Below are the code and all the weights of a small trained network. Each question names an input and a class and asks about switching units off, where a switched-off unit gives its printed mean instead of its output.

import numpy as np


def w(rows, s, z=0):
    codes = np.array(rows[::2]) - 128.0
    scale = np.full(codes.shape[1], s)
    scale[-1] = z or s
    return codes * scale


def f(y):
    return y / 2 * (1 + np.tanh(0.7978845608 * (y + 0.044715 * y**3)))


def log_softmax(a):
    a = a - a.max(-1, keepdims=True)
    return a - np.log(np.exp(a).sum(-1, keepdims=True))


def net(x, mask):
    res = np.array(x, float).reshape(1, 4) / 4 @ E
    y = f(res @ A[0][:, :-1].T + A[0][:, -1])
    res = res + np.where(mask, y, B[0][:, -1]) @ B[0][:, :-1]
    return log_softmax(res[-1] @ U[:, :-1].T + U[:, -1])


A, B = {}, {}
E = w([
[87,20,67,197,168,90],'x0',
[53,121,234,159,88,90],'x1',
[66,125,133,207,255,54],'x2',
[40,233,60,65,139,96],'x3',
],0.0087)
A[0] = w([
[88,132,154,173,165,147,103],'n0',
[126,116,188,157,147,107,2],'n1',
[113,250,81,108,166,120,229],'n2',
[171,127,142,104,89,157,158],'n3',
[164,139,75,174,192,164,124],'n4',
[138,158,185,135,89,127,161],'n5',
[171,153,166,100,198,148,212],'n6',
[120,195,76,93,161,115,112],'n7',
[183,111,123,172,169,96,56],'n8',
[155,179,74,84,125,179,223],'n9',
[82,91,76,136,189,135,124],'n10',
[143,86,78,128,83,160,74],'n11',
[154,112,184,158,191,77,82],'n12',
[119,142,54,133,133,121,208],'n13',
],0.012,0.0039)
B[0] = w([
[103,129,100,124,143,119,174],'n0',
[93,166,89,117,153,136,162],'n1',
[72,204,123,254,233,108,254],'n2',
[170,133,71,124,167,96,212],'n3',
[83,94,148,67,58,123,210],'n4',
[175,54,127,56,71,81,193],'n5',
[166,71,155,131,134,191,185],'n6',
[112,156,110,145,208,127,203],'n7',
[138,147,159,150,108,198,188],'n8',
[17,200,33,206,213,183,245],'n9',
[156,85,196,123,15,41,217],'n10',
[114,195,133,181,179,94,177],'n11',
[107,164,54,157,165,187,207],'n12',
[153,128,35,90,62,80,196],'n13',
],0.0087,0.0097)
U = w([
[181,87,116,108,93,245,3],'0',
[145,109,240,237,132,130,55],'1',
[136,164,1,207,175,119,189],'2',
[195,36,139,96,23,20,187],'3',
],0.0098,0.0017)

Each question gives the input, the list of numbers given to net, and the class t.
The units are the neurons (one row each of A and B). Each row of codes is followed by its name. A weight is (code - 128) times the scale printed after its matrix; where a second scale follows, it is the last column's (A, B and U).
mask holds one flag per neuron, in row order. A switched-off neuron (its flag False) gives its mean, the last column of its row in B, instead of its output. The means were averaged over made-up inputs and are rounded, as every weight is.
A unit's drop is (log p(t) with every unit on - log p(t) with that unit switched off) / (log p(t) with every unit on - log p(t) with every unit switched off).
The circuit of an input: a set's keep is (log p(t) with only the set's units on - log p(t) with every unit switched off) / (log p(t) with every unit on - log p(t) with every unit switched off). Starting from the 12 units with the biggest drops (on a tie, the unit counted first), units are removed one at a time, each time the one whose removal leaves the highest keep (on an exact tie, the one counted first), for as long as the keep stays at least 0.8.
units of the circuit, in order: the units of the circuit, biggest drop first
unit that matters most: the unit with the biggest drop
k most important neurons: the k neurons with the biggest drops, biggest first
drop of u: that unit's drop, to one decimal
input [7,-7,8,3], class 3: units of the circuit, in order -> (n10)
input [1,-8,1,-5], class 0: units of the circuit, in order -> (n2; n4)
input [8,3,-8,-5], class 1: units of the circuit, in order -> (n11; n9)
input [-5,1,8,-8], class 0: units of the circuit, in order -> (n2; n9; n6; n12)
input [-1,5,0,-6], class 3: 3 most important neurons -> (n9; n2; n5)
input [6,8,6,-7], class 2: 2 most important neurons -> (n12; n1)
input [1,0,5,-8], class 0: units of the circuit, in order -> (n2; n9; n12; n8)
input [-5,-7,3,-6], class 0: 2 most important neurons -> (n2; n6)
input [5,4,-3,-3], class 1: 3 most important neurons -> (n13; n10; n4)
input [0,-7,-1,-7], class 0: 2 most important neurons -> (n2; n4)
input [3,2,-6,-5], class 3: 3 most important neurons -> (n9; n2; n12)
input [2,-4,-3,-6], class 0: 2 most important neurons -> (n2; n9)
input [7,1,2,4], class 3: 2 most important neurons -> (n10; n9)
input [4,0,8,-2], class 3: unit that matters most -> n10
input [4,2,-1,-6], class 1: 2 most important neurons -> (n9; n13)
input [-8,-7,5,-8], class 0: drop of n9 -> 0.0
input [8,-2,8,-7], class 3: drop of n10 -> 0.9
input [5,-1,-3,-5], class 1: drop of n11 -> 0.3
